Below are the code and all the weights of a small trained network. Each question names an input and a target symbol and asks about switching units off, where a switched-off unit gives its printed mean instead of its output.

import numpy as np


def w(rows, s, z=0):
    codes = np.array(rows[::2]) - 128.0
    scale = np.full(codes.shape[1], s)
    scale[-1] = z or s
    return codes * scale


def norm(h):
    return h / np.sqrt((h * h).mean(-1, keepdims=True) + 1e-5)


def f(y):
    return y / 2 * (1 + np.tanh(0.7978845608 * (y + 0.044715 * y**3)))


def softmax(a):
    e = np.exp(a - a.max(-1, keepdims=True))
    return e / e.sum(-1, keepdims=True)


def log_softmax(a):
    a = a - a.max(-1, keepdims=True)
    return a - np.log(np.exp(a).sum(-1, keepdims=True))


def net(x, mask):
    ids = ['αβθλμξστφψ'.index(c) for c in x.split()]
    T = len(ids)
    res = E[ids] + P[:T]
    u = 0
    for l in range(2):
        q, k, v = (norm(res) @ M[l].T for M in (Q, K, V))
        z = softmax(np.where(np.tri(T) > 0, q @ k.T / 2**0.5, -1e9)) @ v
        res = res + np.where(mask[u], z, O[l][:, -1]) @ O[l][:, :-1]
        u += 1
        y = f(norm(res) @ A[l][:, :-1].T + A[l][:, -1])
        res = res + np.where(mask[u : u + 8], y, B[l][:, -1]) @ B[l][:, :-1]
        u += 8
    return log_softmax(norm(res)[-1] @ U[:, :-1].T + U[:, -1])


Q, K, V, O, A, B = {}, {}, {}, {}, {}, {}
E = w([
[140,98,117,104,87,131,180,163],'α',
[132,106,249,125,145,168,189,161],'β',
[100,91,85,124,142,119,37,125],'θ',
[80,136,154,144,136,86,94,126],'λ',
[111,98,185,132,69,115,83,140],'μ',
[122,122,123,56,166,104,120,208],'ξ',
[131,57,155,172,185,146,126,220],'σ',
[168,103,228,151,188,161,178,89],'τ',
[119,87,126,147,164,110,226,125],'φ',
[154,141,174,91,184,180,142,177],'ψ',
],0.019)
P = w([
[2,151,66,212,65,70,146,59],'0',
[140,77,132,128,164,129,50,118],'1',
[144,80,136,114,155,113,44,132],'2',
[146,71,141,112,159,110,36,140],'3',
[144,74,147,123,165,109,41,149],'4',
[140,69,131,130,162,115,36,140],'5',
[137,54,140,124,159,114,35,147],'6',
],0.0078)
Q[0] = w([
[132,46,114,164,147,103,129,145],'L0H1',
[160,248,71,102,90,155,185,66],'L0H1',
],0.012)
K[0] = w([
[62,185,139,152,89,160,144,103],'L0H1',
[254,96,162,95,173,148,57,127],'L0H1',
],0.0098)
V[0] = w([
[21,233,2,105,131,41,71,157],'L0H1',
[149,70,95,154,144,105,37,41],'L0H1',
],0.0045)
O[0] = w([
[5,204,110,156,148,253,106,120,199],'L0H1',
[184,160,193,18,138,2,206,92,3],'L0H1',
],0.0088,0.0038)
A[0] = w([
[128,111,170,161,107,138,162,38,253],'L0N1',
[166,155,37,103,145,132,145,167,148],'L0N2',
[102,146,94,133,159,133,151,149,63],'L0N3',
[102,115,167,89,126,143,144,162,86],'L0N4',
[247,92,120,155,145,69,105,135,18],'L0N5',
[132,118,143,155,155,134,81,78,97],'L0N6',
[147,110,216,148,87,179,187,127,226],'L0N7',
[213,162,152,33,123,136,200,116,68],'L0N8',
],0.011,0.0026)
B[0] = w([
[177,122,179,99,105,78,72,166,158],'L0N1',
[54,3,224,85,55,163,95,86,139],'L0N2',
[123,94,193,110,113,138,58,67,150],'L0N3',
[43,112,82,167,148,65,163,105,202],'L0N4',
[114,114,79,44,169,146,97,57,175],'L0N5',
[97,200,117,88,144,60,144,234,180],'L0N6',
[109,182,45,76,99,96,63,237,255],'L0N7',
[84,172,79,94,186,141,252,171,147],'L0N8',
],0.0076,0.005)
Q[1] = w([
[228,217,151,112,92,127,217,2],'L1H1',
[207,172,89,184,51,155,151,79],'L1H1',
],0.0088)
K[1] = w([
[210,123,98,9,160,105,84,92],'L1H1',
[129,119,107,71,188,164,94,147],'L1H1',
],0.013)
V[1] = w([
[193,140,132,36,100,144,96,169],'L1H1',
[194,187,159,103,3,104,192,149],'L1H1',
],0.0052)
O[1] = w([
[79,214,127,167,255,133,79,203,48],'L1H1',
[111,154,116,80,3,150,89,159,2],'L1H1',
],0.012,0.0054)
A[1] = w([
[56,91,99,75,180,75,187,170,253],'L1N1',
[254,162,172,81,127,105,98,189,42],'L1N2',
[161,102,111,32,125,201,165,132,79],'L1N3',
[104,100,15,127,117,114,167,62,140],'L1N4',
[226,50,75,34,115,60,190,161,209],'L1N5',
[157,87,150,170,28,206,98,150,164],'L1N6',
[143,100,197,151,129,121,13,125,71],'L1N7',
[25,114,186,157,80,216,96,144,82],'L1N8',
],0.0084,0.0036)
B[1] = w([
[134,125,199,194,61,106,78,83,254],'L1N1',
[169,48,73,62,186,163,124,82,137],'L1N2',
[16,76,100,122,159,145,157,115,143],'L1N3',
[222,131,86,89,96,119,53,140,143],'L1N4',
[184,188,139,161,106,224,172,139,191],'L1N5',
[116,154,2,121,174,57,236,159,164],'L1N6',
[60,179,80,83,125,43,215,95,173],'L1N7',
[163,105,163,13,152,113,192,175,188],'L1N8',
],0.0079,0.0091)
U = w([
[125,106,85,69,135,46,206,131,79],'α',
[115,130,34,129,87,159,17,129,192],'β',
[86,184,140,165,144,64,131,63,194],'θ',
[87,1,179,43,93,129,123,84,2],'λ',
[112,154,167,141,65,136,115,216,141],'μ',
[73,153,97,125,153,226,154,115,200],'ξ',
[195,105,153,172,84,139,133,73,170],'σ',
[212,154,146,71,190,80,144,115,74],'τ',
[116,94,39,116,51,170,172,117,144],'φ',
[115,42,93,191,187,66,158,163,82],'ψ',
],0.0079,0.0042)

Each question gives the input, a string of symbols that net reads in full, and the target symbol t.
The units are the heads (2 rows each of Q, K, V and O) and the neurons (one row each of A and B). Each row of codes is followed by its name. A weight is (code - 128) times the scale printed after its matrix; where a second scale follows, it is the last column's (O, A, B and U).
mask holds one flag per unit, layer by layer, with each layer's heads first. A switched-off unit (its flag False) gives its mean, the last column of its rows in O or B, instead of its output. The means were averaged over made-up inputs and are rounded, as every weight is.
A unit's drop is (log p(t) with every unit on - log p(t) with that unit switched off) / (log p(t) with every unit on - log p(t) with every unit switched off).
The circuit of an input: a set's keep is (log p(t) with only the set's units on - log p(t) with every unit switched off) / (log p(t) with every unit on - log p(t) with every unit switched off). Starting from the 12 units with the biggest drops (on a tie, the unit counted first), units are removed one at a time, each time the one whose removal leaves the highest keep (on an exact tie, the one counted first), for as long as the keep stays at least 0.8.
units of the circuit, in order: the units of the circuit, biggest drop first
k most important neurons: the k neurons with the biggest drops, biggest first
k most important neurons of layer l: the k neurons of layer l with the biggest drops, biggest first
input ψ λ β, target ψ: 2 most important neurons of layer 1 -> L1N5; L1N4
input α β μ β β β τ, target α: 2 most important neurons -> L1N7; L1N2
input σ λ β ξ, target σ: 3 most important neurons of layer 1 -> L1N5; L1N1; L1N8
input μ ψ ψ, target μ: units of the circuit, in order -> L0H1; L1H1; L1N1; L0N4
input σ φ σ α β, target σ: 3 most important neurons of layer 0 -> L0N6; L0N1; L0N4
input σ λ ψ, target σ: units of the circuit, in order -> L1N1; L1N5; L0H1; L0N4
input α λ β ψ, target α: 3 most important neurons of layer 1 -> L1N6; L1N8; L1N5
input λ σ α φ μ, target α: most important neuron -> L1N8
input β ψ λ μ ψ θ ξ, target β: units of the circuit, in order -> L1H1; L1N8; L0N1
input β λ ξ, target β: units of the circuit, in order -> L1H1; L1N8
input σ ψ ψ ψ ψ β β, target σ: 2 most important neurons of layer 0 -> L0N6; L0N1
input ψ α ξ ψ θ μ, target ψ: units of the circuit, in order -> L1H1; L0N3
input ψ σ β ψ, target ψ: units of the circuit, in order -> L0H1; L1N5; L1H1
input ξ φ θ λ, target ξ: units of the circuit, in order -> L0H1
input β σ β, target β: 2 most important neurons -> L0N7; L0N5
input α β μ, target α: 2 most important neurons -> L1N6; L1N8
input θ ψ λ φ ψ, target θ: units of the circuit, in order -> L0H1; L1N1; L0N4
input ψ ψ λ ξ, target λ: 2 most important neurons -> L0N2; L0N7
input θ ψ ξ, target θ: units of the circuit, in order -> L0H1; L1N1
input σ σ ψ λ ξ τ, target τ: 2 most important neurons -> L0N1; L1N2
